Each row is followed by roughly how far along a hidden order it lies, from 0 to 15. A new part has a new order.
[ 17 -10  -5  -7  21  11   5   2   0  -4   2   5  -1 -13  -7  16  -8  10
  10 -47  11  -9  -7 -20  22 -14  30  -4  32 -63   2   9  26  -4 -12  15
   3   0  -1 -16  -9  -2] : 6
[-49 -10 -24  19 -16 -32   5   2  -8   9  36  -5 -30  50 -21   0   4 -20
  23 -84  -1   5 -45  35  -2  -5   8  -2  26  -9 -17   0 -26  -8 -11 -27
   1   1 -17 -20   9   7] : 3
[ 22 -32   6   3  18  22  14  -4 -15  12   3  -4   3   1 -29  23 -10   0
  10   0   3 -21  -6  17   8 -17   7 -16   1 -17  -8   3   0   1 -11  -1
   1 -25   3 -26  -6  18] : 8
[ 63 -43   0  20  15  50  55 -28  -4 -18  -3 -47  39 -70 -11   7 -36  55
  30  26 -30 -19  20  43   6  -6  10 -19  46   8 -23 -17 -29   0  -6  -6
  15 -39  24 -45  68   2] : 8
[  50  -18 -108  -11   34   -5    2    5   -1   18   -2  -21   39    2
   17    9   17  -37   -1  -14   19    9   -7   34   23  -19   47  -20
    2  -11   11  -16   45  -23   -6   -9    8  -14   -8   -2   -4    4] : 7
[-10 -36   1  10  -1  37 -18   5  26   7 -39 -22   6   2 -39  30   1  43
  34 -32  -4  -3 -17  -2   6  30 -20 -18  33 -41  15  -3  23   0   7 -16
 -12  14   4 -52 -37  22] : 14
[121 -31 -88  48  32  10  53 -20  14   3 -30 -81  49   9 -17   8  -5  -8
   3  67  16 -17  21  84  15 -31  43  -8  23  55 -22  -9 -39 -12 -20 -42
 -13 -68  19 -50   3   9] : 7
[ -3 -17  -8 -14   7  20  15 -21  -2   0  -8  -7  13 -12  -4   8  -3   9
   2 -45 -15   1  -4   0  12  -8  20   3  32 -24 -18 -10  18   9   5  10
   1   2   9  -5  14   9] : 10
[ 19 -24  -2  -5  10   8  14 -18  -9   8  -7  -9   3   5 -19  10   0  -1
  -1 -24  -7 -10  -4   9  10 -18   8  -3  13 -16 -15  -5  10   6  -7   3
  -3 -10   7 -10  -6  17] : 10
[ -72   16  -49   24  -32  -52    2    9    1    9   28  -12  -35   53
  -23   -9   14  -22   28 -115   -4   26  -58   24    3   -6    0    5
   56  -28  -18  -10  -30   -4   -7  -26    3   16  -23  -18   29    4] : 2
[ 28  -6 -16  13  11  13  20 -11   4   2 -16 -20  14   7 -14   9  -4   6
   4  -4   2  -7  -4  22   5  -7  23   6  18  18 -18   0 -10  31   4 -10
  -9 -15   6 -20   1   9] : 8
[-54   3 -25  12 -22 -36   0   0  -1   2  34  -4 -24  42 -13  -3   5 -17
  21 -96  -3  17 -45  29  -3   3  10   6  26 -16 -16  -4 -23  -6  -3 -22
   1  13 -14 -11  18  -1] : 4
[ 28 -17  -7   0  13  13   7  -6  -4  10  -3   1   5   6 -17  20  -3  -6
   5 -16   3 -10 -10  12   6  -9  16  -5   5 -11 -11   2   6   3  -1   1
  -2 -13   1 -18  -6  16] : 8
[ 10  -9  -9  -1  12  11   7 -10  -2   8  -6   1   7   4 -15  18  -1  -4
   5 -26   3  -5 -13  11   7  -8  24  -2  10 -13 -14  -1  10   6   5   3
  -2  -6  -2 -14  -4  11] : 8
[ 21 -36   4 -14  18  22  22 -11  -8   2  -2  -4   1  -5 -16  10  -7   5
   0 -50  -6 -15  -5  -4  21 -26  18  -4  31 -60 -12  -3  23   1 -19  13
   1  -6  11 -14 -11  11] : 10
[  68  -56 -127    1   57    8    3   19   -6   12   12  -27   30   -4
   12    2    2  -11   18  -20   35   -9  -17   22   42    1   59   -7
   11  -13   38   10   32  -33   -1    6   -3  -30   -3  -17  -14    8] : 14
[  0 -10  -6  -1   8  11   6  -8  -2   7  -3   1   6   6 -15  17  -2  -2
   4 -18   3  -6 -12   8   6  -7  19   0  10 -11 -15   0  13   5   5   0
  -2  -5  -1 -15  -5  10] : 8
[  75  -91    8   32   47   43  -52   42   91   -2  -14  -12  -41  -43
  -25  -28  -13   90   -6  -89   28  -16   23   62  -51  -34  -14  -41
   -6 -127   29    7  100  -43  -23    4  -35  -13   22  -41  -57   20] : 0
[  8  -6   6  -7  19   3   5  13   4  -9   4   7  -1 -18   7  14  -7  11
   7 -42   6  -3  -5 -20  15  -4  19   1  24 -54   3   5  24  -6  -4  10
   3 -33  -2  -7  -4 -10] : 6
[ 59 -29 -39  29 -23  16  -6 -38  10  -5 -11   9 -30  60 -16  62  -5  31
 -20 -49 -11 -28 -54  30   5   8  50  26  51 -30 -31 -17  -5  -2 -35 -20
  -5  29 -27   8  18  25] : 7
[  0   1 -47  -1  15   8   4  12  20  17 -24   3  -9  29 -18  -3  13  17
  10 -40   2 -12 -21   2  14 -10  33   7  23  21  -5   5  17   3  27   8
 -19   2 -12 -20 -27   3] : 7
[ 62 -77 -42  55  23  48 -87 -14 126  18 -67 -41 -23 -22 -39 -55   6 106
 -16 -73  15  24  13 101 -85   9 -47 -12 -17 -20   7 -10  70  -8  40   7
 -70  -8  26 -36 -34  56] : 10
[ -57    0  -26   13  -20  -35    2    0   -3    4   35   -4  -26   44
  -18    2    5  -20   22 -100   -5   13  -49   32   -2    2   12    4
   31  -10  -21   -5  -22   -5   -3  -23    3   11  -17  -16   14    2] : 3
[  45  -50   31   -9   52   24   23   67  -14  -20   31   16  -28  -40
  -15   28  -34   29   25  -64   33  -47    0  -49   42  -41   42  -24
   42 -127   35   36   51  -34  -62   23   15  -16   -2  -31  -41  -19] : 1
[ 13 -11  -3   0   8  11  -1  -9   6   5  -6  -1   3   1 -11  10   0   5
   3 -26   4   1  -8   9  -1  -5  14  -1  14 -15 -12  -1  18   4   5   1
  -6  -4   0 -17  -3   9] : 7
[  4  -5   4  12  -3   0   0   5  -7   2   4  -1  -9   3  -3  -3  -1  -2
  -1  20   2  -5   5   0  -4  -2 -12  -5 -14   4   5   2  -7  -2  -8  -2
   0  -7   3   0  -3   1] : 8
[ 12 -15   4   1  22  22   6  -7   9   5  -7   0   6   1  -7  18 -10  13
   3 -30  -7  -2   0  14 -18  -4   9 -11   6 -20 -10  -6   7   3  11   3
  -2 -10   0 -14   9  14] : 6
[  3  -3  -2  -1   5   3   3  -3   0   3  -2   0   3   1  -4   8  -1  -3
   2 -10   1   0  -4   3   3  -2   9   0   4  -5  -5   0   3   2   5   0
  -2  -2   0  -5  -1   3] : 8
[ 82 -29 -46  44  30  18  40 -24  20 -17 -19 -59  31  -6 -17  10 -22  30
  19   7  16 -14   2  33  17  10  47  29  51  40 -14  18 -49   1   5 -14
 -23 -42  16 -48   3   1] : 13
[ 21 -15 -45   4  47  20   6   3  13  15 -18   2   1  39 -11  21   1  19
   8 -43   0  -1 -17  -8  21  13  17   8  19   5   6   7 -20  10  39  17
 -21 -11 -19 -21  -9  14] : 10
[-127   10  -95   45  -54  -94    2   45   12   12   71  -12 -100  112
  -34  -67   22   -7   61 -127  -22   19 -102   55   -7    7   -3    8
   62   31   -8   -3  -73  -32    9  -56   -9   32  -47  -25   30  -18] : 0
[ 17 -16  22  -4  42  30  13   7   5  16 -20   8   3  39 -15  53  -6  17
   8 -42 -16  -1  -3  -8  19   3 -18 -24  14 -51   1  -8 -26   8  13  -2
  -7 -12 -13 -32  -4  19] : 5
[-30 -12  -8   7 -10  -2   2   6  -3   9  -3 -12  -7  24 -32  20   2   5
  28 -53  -5  -1 -29   5  10   5  -6 -14  31 -34  -7  -5   2  -2  -6 -21
  -1   7  -7 -36 -14  12] : 7
[ 45 -30  -7  11  11  18   6   0  -3  -3   2   9 -16  13 -16  39 -12  15
  -1 -29   8 -30 -19   0  15 -10  35   0  28 -58  -3   4  14  -9 -32  -1
   1   0 -10 -10  -9   9] : 6
[ 13 -10   2   2   9   9   7  -4  -6   9   0   1   3   7 -13  14  -1  -5
   5 -13   4  -8  -6   9   5  -9  12  -5   1  -5  -9   2   4   2  -2  -1
  -2  -9   0 -11  -8   8] : 8
[ 32 -15 -24   9  -2  18   0 -23   6  -1 -13   7   2  25 -11  39  -3  13
  -7 -40  -3 -16 -28  14   8   0  40  14  30 -18 -23  -8  10   5  -8  -4
  -3  15 -13  -3   6  15] : 7
[127 -36 -56  53 -25  35 -17 -61  32 -18 -39  28 -60 106   4 116 -11  62
 -52 -65 -28 -42 -74  31   8  32  62  45  73 -45 -37 -36 -26  -4 -50 -25
 -13  56 -54  38  34  33] : 4
[106  -2 -37  57  19  20  66 -50  38 -18 -51 -89  53  -3 -24  16 -16  29
  10  21   1 -10  20  78   8 -19  58  22  69  78 -56  -6 -64  13   5 -37
 -25 -55  25 -63  21   0] : 8
[ 92 -12 -36  35  21  27  59 -49  23 -10 -41 -70  44   1 -26  15 -13  20
   6  -2  -7 -11   9  64  11 -22  50  17  61  45 -50  -9 -45  14  -1 -26
 -19 -44  24 -53  15   8] : 9
[ 73 -61  11  16  29  57  60 -18 -10 -17   6 -39  32 -74 -23  11 -41  55
  34  12 -20 -32  15  29  17 -17  20 -25  42 -25 -20  -8 -22  -7 -21  -1
  18 -49  25 -50  58   1] : 7
[ 24 -28   0  13   7  21 -18 -10  30   6 -16   7  -9   3 -17   2  -1  31
  -6 -33   1  -3  -4  40 -22  -6   3  -5   0 -18 -11  -6  26  -2   4  -3
 -17  -2   4 -16 -10  20] : 6
[ 67 -14 -37  22 -11  21  -7 -39  14  -9 -28  14 -22  51   1  68  -3  36
 -25 -61 -14 -16 -48  16   2  18  51  29  58 -32 -29 -21  -1   4 -19  -9
  -6  36 -30  14  23  20] : 6
[ 23  11 -33   9   3   3  12  -7   7   8 -23 -16   8   6 -19  10   5   0
  12 -32   2   5 -14   8  14 -16  14   2  42 -12 -17  -7   1  11   4   0
  -6  -9  -2 -23   9  11] : 7
[ 15 -17  -7   1  14  14  10  -8  -7  12  -1   0   3  11 -22  21  -1  -4
   5 -18   4 -12 -11  13   6 -11  19  -5   6 -12 -12   1   6   5  -2   1
  -3 -16  -1 -21  -8  14] : 8
[  2  -5  -5  -1   8   8   5  -8   2   4  -5   2   9   4  -6  13   0   0
   4 -29   1   1 -11   4   7  -3  22   3  17 -13 -13  -1  13   5   6   4
  -2   1  -2 -10   1   5] : 8
[ 19 -22  -5   1  18  17  10 -11  -8  14  -2  -2   7  13 -28  26  -4  -6
   7 -18   6 -16 -13  19   9 -16  21  -6   3 -30 -17   2   6   5  -5   0
  -3 -18   2 -25  -8  19] : 8
[ 38  -9 -12  20  14  11  25 -15   8   3 -13 -22  13   3 -17  17  -6   4
   6   1   1  -8   2  27   6 -11  17  -2  19  17 -21  -1 -20   4   0 -10
  -8 -24   4 -29   5   9] : 7
[ 18 -29 -12  15  -6  13  11 -15  -4  -4  12  -3 -10   3 -14  13 -14  22
  11 -53 -14 -13 -26  27   7   3  17  -2  29 -23 -15 -11 -11  -6 -15  -9
   9   1  -6 -11  31   9] : 6
[ 27 -41   3  20  22  18 -25  -8  43  14 -18 -10 -13   6 -32  -4  -2  34
  -1 -47   3  -2  -4  58 -38 -12  -8 -14  -8 -21 -13  -6  33  -4  10  -8
 -24 -12  10 -27 -18  28] : 5
[ 47 -18 -93  -7  30   0   3   6  -1  19  -9 -21  20   6   6  11  13 -29
   0 -15  18   3  -9  31  20 -23  42 -17   6 -15   5 -14  41 -16  -7  -5
   3 -16  -5 -10  -5  10] : 7
[  5   1  -7  -6  11  12  -1 -15   5   3  -7   1  16  -5  -3  17  -2   5
   9 -45  -1   4 -14   4  10  -1  30   5  26 -15 -17  -5  18   8  14   8
   0   5  -2 -13   9   5] : 8
[ 56 -10  29   5  77  27  17  13  16  14 -12  27  -7  70  16  74 -12  21
 -18 -47 -30   9   8 -11  20   8 -31 -23  -7 -58   8 -14 -79   9  34   6
 -12 -22 -27  -4  24  17] : 0
[ 23 -19  -6   1  15  15  12  -8  -7  13  -2   0   7   3 -23  21  -4  -7
   8 -20   4 -13 -11  16   8 -15  16  -7   5  -8 -15   1   7   5  -4  -1
  -1 -15  -2 -23  -8  19] : 8
[ 21 -13 -30  11  -1  14  -7  -3  14   5 -21   2 -17  36 -15  18   4  23
   0 -23  -6 -20 -26   3   9   4  24   9  26   0  -6  -3   6  -1   0  -7
 -10  14 -17 -10 -16   9] : 7
[ 30 -28  -6  10  17  23  19  -2 -16  18  -9  -5   3   6 -33  22  -4  -3
   8   2   5 -19  -4   9  10 -23   0 -16   2 -12  -8   0  -2   4 -14   4
  -1 -29   0 -28  -6  23] : 8
[  8 -22 -32   1  20  16   2 -16   1   5  -1  -5  16   7 -16  22  -4   3
  12 -33   8  -5 -22  11  13  13  31  14  21   3  -9   8   3   7  17   6
  -9  -8   0 -19  -3  14] : 13
[ 27 -19 -54  -1  22   3   5   1  -5  14   0 -11  17   8  -3  10   5 -20
   1  -7  12  -3  -8  24  13 -17  26 -12  -2  -6   0  -6  21  -9  -7  -5
   2 -16  -2  -9  -8  12] : 8
[ 23 -33   7   2  21  18  14   2 -12  12   4   3   0   6 -27  25  -8  -2
   9 -15  11 -23  -7  10   9 -20  17 -12   4 -29  -6   8  13  -1 -14   0
   0 -23   2 -27 -16  15] : 7
[  4  -7  -2  -2   7   7   4  -8   0   5  -2   3   8   3  -9  14   0  -2
   3 -17   2  -3  -9   6   5  -5  19   2  10 -11  -9   0   9   4   3   1
  -3  -2  -1 -11   0   7] : 8
[ 11 -14  -7  -1  11  14   8  -9  -3   9  -5   2   9   7 -15  22   2  -1
   6 -29   5  -7 -14  12   7 -10  16  -2  12 -10 -18  -1  11   6   6   2
  -2  -6  -3 -19  -4  12] : 8
[ 27  -9  11  -2  45  20  13  -1   4  13  -7  14   5  32  -1  41  -6   7
  -2 -40 -11   2   0  -1  13  -4  -5 -12   4 -33  -5  -4 -28   6  17   7
  -7 -16 -11 -14   8  14] : 4
[ 20 -10 -25  -5  17   9   7  -5   1  11  -7  -9  18   6  -7  12   3  -7
   2 -28   6  -1 -13  10  11 -12  31  -5  10 -12  -9  -3  21   0   4   0
  -1  -7  -3 -14   0  10] : 8
[ 11 -19 -12   2  15  13   5 -11  -2   8  -1  -3   9   7 -16  17  -6   1
   8 -18   7  -4 -13  12   8   2  19   3   5   2  -8   5   2   4   6   3
  -6 -12   1 -15  -8  13] : 10
[  0 -14   4  -2   5  15   9  -4   3   8 -14  -1  10   4 -19  23   0   7
  14 -25  -2  -6 -14   0  12  -3  11  -5  17 -24  -8  -2  20   4   3  -4
  -2   4  -2 -29 -12  11] : 8
[ 20 -28   0   4  14  18  13  -6 -15  15  -1   1   0  14 -25  20  -4  -7
   6  -4   6 -20  -6  16   5 -18  10 -12  -5  -9 -10   4   1   2 -10  -4
  -2 -23   0 -24 -12  18] : 8
[-16 -11  -9   0  11  -2  12 -12  -3   8   9   4  -9  31 -10  14   0  -5
   6 -71 -15   6 -20  13   8  -8   3  -3  27 -29 -14  -8 -11   3   2  -5
  -3  -3  -7 -13   9  12] : 7
[ 33 -19 -56  49  -2  12  19 -33  33 -20 -39 -65  25  17 -20  20 -10  44
  30 -27  -1   1 -24  40  17  43  32  30  75  33 -14   0 -53   4  13 -31
 -22  -1   4 -43   4   8] : 15
[ 33 -33 -96   0  33   6  -2 -13   3  10   3 -20  35   9   5  18   3 -11
  13 -35  24   6 -24  22  27  22  49  11  17  16   8   6  11  -6  21   8
 -10 -13  -2 -12  -5  14] : 15
[  44    1   -9  -10   50   18   10   48   13   -4  -23   11   -8  -28
    3   31  -11   33   10  -67   11   -2    7  -66   49  -31   13  -14
   65 -127   30    8   27   -4  -15   35    2   -2  -13  -17   -4   -9] : 1
[  7   1 -44  -5   9   5   0   2   8   7 -21 -10  19  -2  -3  15   8   2
   7 -21   2   7  -9  -3  18  -6  22  -5  31 -24   0 -11  31   1   5   2
   0   6  -3 -16  -3   5] : 8
